Below are the code and all the weights of a small trained network. Each question names an input and a target symbol and asks about switching units off, where a switched-off unit gives its printed mean instead of its output.

import numpy as np


def w(rows, s, z=0):
    codes = np.array(rows[::2]) - 128.0
    scale = np.full(codes.shape[1], s)
    scale[-1] = z or s
    return codes * scale


def f(y):
    return y / 2 * (1 + np.tanh(0.7978845608 * (y + 0.044715 * y**3)))


def softmax(a):
    e = np.exp(a - a.max(-1, keepdims=True))
    return e / e.sum(-1, keepdims=True)


def log_softmax(a):
    a = a - a.max(-1, keepdims=True)
    return a - np.log(np.exp(a).sum(-1, keepdims=True))


def net(x, mask):
    ids = ['αβγδζηθμξστψω'.index(c) for c in x.split()]
    T = len(ids)
    res = E[ids] + P[:T]
    q, k, v = (res @ M[0].T for M in (Q, K, V))
    z = softmax(np.where(np.tri(T) > 0, q @ k.T / 2**0.5, -1e9)) @ v
    res = res + np.where(mask[0], z, O[0][:, -1]) @ O[0][:, :-1]
    y = f(res @ A[0][:, :-1].T + A[0][:, -1])
    res = res + np.where(mask[1:13], y, B[0][:, -1]) @ B[0][:, :-1]
    return log_softmax(res[-1] @ U[:, :-1].T + U[:, -1])


Q, K, V, O, A, B = {}, {}, {}, {}, {}, {}
E = w([
[133,77,56,197,114,198,62],'α',
[84,73,141,59,188,129,87],'β',
[106,156,213,119,209,136,8],'γ',
[123,64,104,55,142,168,221],'δ',
[180,199,51,15,71,191,109],'ζ',
[110,169,96,146,215,162,158],'η',
[205,37,175,92,40,144,102],'θ',
[153,165,180,195,107,209,73],'μ',
[208,108,98,189,101,121,144],'ξ',
[202,196,174,84,137,51,132],'σ',
[147,66,87,120,161,38,123],'τ',
[51,96,103,179,56,76,219],'ψ',
[142,63,202,214,176,111,143],'ω',
],0.012)
P = w([
[153,71,145,196,191,172,118],'0',
[131,66,154,175,185,157,145],'1',
[117,64,146,226,175,140,158],'2',
[68,40,168,228,156,155,198],'3',
[34,23,172,242,134,159,207],'4',
[30,18,215,232,132,159,224],'5',
[52,4,197,241,136,165,222],'6',
],0.0025)
Q[0] = w([
[73,1,137,210,162,181,175],'h0',
[135,220,14,33,66,65,111],'h0',
],0.0066)
K[0] = w([
[29,38,178,254,130,39,207],'h0',
[239,168,88,15,176,200,23],'h0',
],0.0076)
V[0] = w([
[2,161,117,176,21,56,155],'h0',
[41,130,87,154,91,79,135],'h0',
],0.006)
O[0] = w([
[208,178,81,137,155,83,2,4],'h0',
[145,134,81,132,123,104,63,41],'h0',
],0.0067,0.0015)
A[0] = w([
[83,58,155,53,138,86,178,108],'n0',
[195,255,88,90,124,92,75,105],'n1',
[125,69,48,82,166,109,234,78],'n2',
[57,91,61,152,85,178,148,67],'n3',
[102,124,104,163,153,168,219,161],'n4',
[162,163,147,114,52,211,129,131],'n5',
[159,135,81,104,82,124,245,192],'n6',
[109,87,94,98,175,50,107,119],'n7',
[92,76,85,61,88,155,205,3],'n8',
[145,65,55,121,18,156,222,138],'n9',
[145,93,190,162,92,168,183,129],'n10',
[36,116,207,80,148,122,123,112],'n11',
],0.0092,0.0045)
B[0] = w([
[46,72,100,42,51,176,156,178],'n0',
[49,23,76,44,72,83,241,135],'n1',
[24,193,120,151,70,78,40,178],'n2',
[151,80,121,112,238,228,218,145],'n3',
[58,178,86,194,182,102,167,227],'n4',
[148,183,31,65,90,197,102,182],'n5',
[138,194,114,88,169,42,59,200],'n6',
[110,136,57,113,30,179,148,135],'n7',
[77,97,254,128,170,151,8,147],'n8',
[219,76,125,122,204,123,17,215],'n9',
[68,111,166,188,38,102,84,255],'n10',
[201,112,199,53,209,202,157,167],'n11',
],0.0066,0.0055)
U = w([
[168,59,60,143,218,209,166,96],'α',
[85,77,113,48,115,201,212,148],'β',
[192,164,237,104,232,160,123,74],'γ',
[42,153,143,125,166,116,57,8],'δ',
[172,201,76,55,159,162,101,174],'ζ',
[78,225,77,145,230,138,200,123],'η',
[185,47,163,98,56,126,91,61],'θ',
[97,246,155,169,30,238,106,153],'μ',
[217,174,133,212,190,15,28,124],'ξ',
[140,227,209,48,95,32,203,246],'σ',
[66,101,2,89,33,75,181,226],'τ',
[129,133,116,108,140,123,150,86],'ψ',
[67,44,214,201,111,75,199,4],'ω',
],0.0063,0.0038)

Each question gives the input, a string of symbols that net reads in full, and the target symbol t.
The units are the heads (2 rows each of Q, K, V and O) and the neurons (one row each of A and B). Each row of codes is followed by its name. A weight is (code - 128) times the scale printed after its matrix; where a second scale follows, it is the last column's (O, A, B and U).
mask holds one flag per unit, heads first, then neurons. A switched-off unit (its flag False) gives its mean, the last column of its rows in O or B, instead of its output. The means were averaged over made-up inputs and are rounded, as every weight is.
A unit's drop is (log p(t) with every unit on - log p(t) with that unit switched off) / (log p(t) with every unit on - log p(t) with every unit switched off).
The circuit of an input: a set's keep is (log p(t) with only the set's units on - log p(t) with every unit switched off) / (log p(t) with every unit on - log p(t) with every unit switched off). Starting from the 12 units with the biggest drops (on a tie, the unit counted first), units are removed one at a time, each time the one whose removal leaves the highest keep (on an exact tie, the one counted first), for as long as the keep stays at least 0.8.
units of the circuit, in order: the units of the circuit, biggest drop first
k most important neurons: the k neurons with the biggest drops, biggest first
drop of u: that unit's drop, to one decimal
input μ α ψ β, target τ: 2 most important neurons	(n1, n7)
input μ γ τ, target τ: units of the circuit, in order	(n7, n0)
input ω μ ζ ψ β, target τ: units of the circuit, in order	(h0, n7, n1)
input μ η η σ μ δ, target δ: units of the circuit, in order	(n2, n8, n6)
input μ τ ψ τ, target τ: units of the circuit, in order	(n7, n1, h0)
input ψ β η, target τ: units of the circuit, in order	(h0, n1)
input ψ σ γ, target τ: units of the circuit, in order	(h0, n1)
input ψ ξ ξ, target τ: 3 most important neurons	(n1, n9, n11)
input μ ξ γ, target γ: most important neuron	(n11)
input ψ τ ω, target ξ: drop of n0	0.2
input τ σ σ γ, target γ: drop of n11	0.6
input μ ψ ξ, target τ: drop of n0	-0.1
input δ μ ξ μ β, target β: drop of h0	0.1
